Input:
[[41 39 44 52 17 77]
 [56 53 65 56 92 58]
 [50 42 55 52 65 57]]
Output: 52

Input: [ 83 535 843 323 401 642 443]
Output: 323

Input: [241  73  63 168]
Output: 168

Input: [ 256    4 -143 -551  576  864]
Output: -551

Input: [8897 4216 9839 2489 2383 3024 8258]
Output: 2489

Input: [ 29  36 226 125  18 234 202]
Output: 125

Input: [22 22 18 84 17 31]
Output: 84
---
Input:
 27.8  -7.5 -11.7  -2.1  -5.4 -12.3
-65.9 -70.4   7.2 -83.5 -74.6 -65.1
 22.3 -19.7  -9.7 -16.2 -17.0 -24.4
Output: -70.4

Input:
 24.0 -12.8  24.2  25.6  20.8   5.3  13.8
 73.1  18.5  70.4  73.9 -25.0  22.0  46.8
Output: 18.5

Input:
 -6.6 -26.7  -2.5  -6.1 -28.7
 27.7  66.3  46.7 -10.0  55.1
Output: 66.3

Input:
 14.1  65.2 -15.8  39.5
  1.4 -24.6 -24.6 -31.3
Output: -24.6

Input:
-50.1  35.6 -74.4  11.8  -5.7  29.9  40.3
-55.8  26.1 -79.0  25.2 -17.7  24.9  27.8
-35.1  11.5 -68.7   6.5   4.8   1.0  26.3
Output: 26.1

Input:
 53.5  24.8  45.1  79.6 -14.0  50.9  34.1
 -5.8 -62.7 -74.8 -75.3 -24.9   2.0 -55.4
-33.7 -25.1 -15.4  64.9  64.2 -33.1  78.5
Output: -62.7

Input:
 17.6 -62.8  10.8 -36.0 -43.1
 19.9 -56.6  14.0 -23.3 -37.5
  0.1 -48.6  -5.4 -12.5 -43.6
Output: -56.6

Input:
  3.0  21.4  37.1 -20.9
 45.3  66.7  10.3  23.8
Output: 66.7

Input:
 75.7 -72.4  63.4  37.9 -86.4
 63.8 -36.7 -32.5  76.6  61.3
Output: -36.7
---
-41.1 -76.4  55.6 -23.3   1.9  -9.9  50.0
 23.1  -6.8 -75.5 -20.0 -77.6 -78.5 -71.3
 63.4 -33.4  71.9  18.3  67.7  51.9  20.9
out 20.9

-63.5   1.6   7.8  -3.9  15.0  15.1
 45.2 -10.7 -12.4   3.1  20.4 -14.9
 -9.7   7.4   4.5  -5.8   7.2   7.9
out 7.9

 18.5  -2.9 -25.4 -55.7  -4.9 -37.0
 26.0  11.2 -35.5  10.3 -18.3 -68.0
 32.7  20.7   8.6  52.3 -12.6 -16.1
out -16.1

 47.4  -5.2   1.7 -38.3   0.8 -72.7
-45.2 -17.9  52.0 -17.0  23.1  23.4
  8.4 -28.1  34.5 -44.3  15.2 -15.2
out -15.2

 -6.0 -73.4  21.3 -29.9  10.0 -17.9 -36.9
 -1.1 -35.7   4.0 -40.9 -44.5   1.4 -38.6
  4.5  17.1  22.7  -1.5 -57.6  60.4  54.0
out 54.0

 18.5  60.5 -39.5 -52.6 -74.5  47.0
-80.4 -27.9 -65.7 -10.7 -20.4  47.2
 18.3  47.2  41.4  28.1 -33.8 -34.5
out -34.5

-0.5 11.3 49.3  9.3 27.5 15.8
 1.3  3.6 66.5 12.8  5.6  6.9
18.2 11.7 41.1  5.5 17.2  0.3
out 0.3
---
Q:
-61.3 -26.5  54.1 -63.6  69.3  18.3 -41.4
 14.1  31.1 -14.1  76.6  60.2  74.1  -4.1
A: 74.1

Q:
 84.3  36.1  42.8  25.2
 33.8 -46.5  27.2 -43.9
A: 27.2

Q:
 29.0 -15.2 -15.7 -65.2  17.6
  6.5  22.3 -44.0  15.1  29.0
A: 15.1

Q:
 33.2   3.1 -25.8  23.2  73.5  24.0
 -5.0  23.1 -31.5   7.6  42.6  31.6
A: 42.6

Q:
-17.3 -31.5  39.8 -46.8
 -1.0  79.7  70.4  34.2
A: 70.4

Q:
-38.2 -32.0  48.6 -65.9  23.2
-53.5  67.0  81.2  26.2 -20.9
A: 26.2

Q:
-30.5  77.1 -60.0 -47.4
-84.5   4.2  18.6  73.1
A: 18.6

Q:
 14.9 -18.7 -11.5  29.1  72.2  14.7  20.8
  7.0  79.7 -43.9 -11.5 -13.2  39.9  26.0
A: 39.9
---
[[126.57, 148.94, 178.73, -193.97, -76.06, -43.33], [-110.08, 174.95, 127.27, -216.16, -38.83, 57.13], [-48.24, -59.38, 137.03, -180.51, -115.64, 100.05]] gives -38.83
[[0.0, 1.7, 1.8, -1.7, 0.1], [0.1, 1.7, 1.9, -1.8, 0.0]] gives -1.7
[[128.32, 133.82, -92.67, 124.93], [-134.90, -140.65, 126.45, -84.92]] gives -92.67
[[0.029, 0.038, -0.057, 0.088, 0.023], [0.038, 0.174, 0.191, -0.104, -0.139]] gives 0.088
[[-0.4, -0.1, 0.1, -0.4, -0.1, -0.4, 0.4], [-1.2, 0.5, 0.8, -1.3, -0.8, -1.9, 2.0]] gives -0.4
[[0.426, -0.271, 0.400, 0.039], [1.184, 0.242, 1.099, 0.213], [-1.152, 1.476, -0.973, 1.395]] gives 1.099
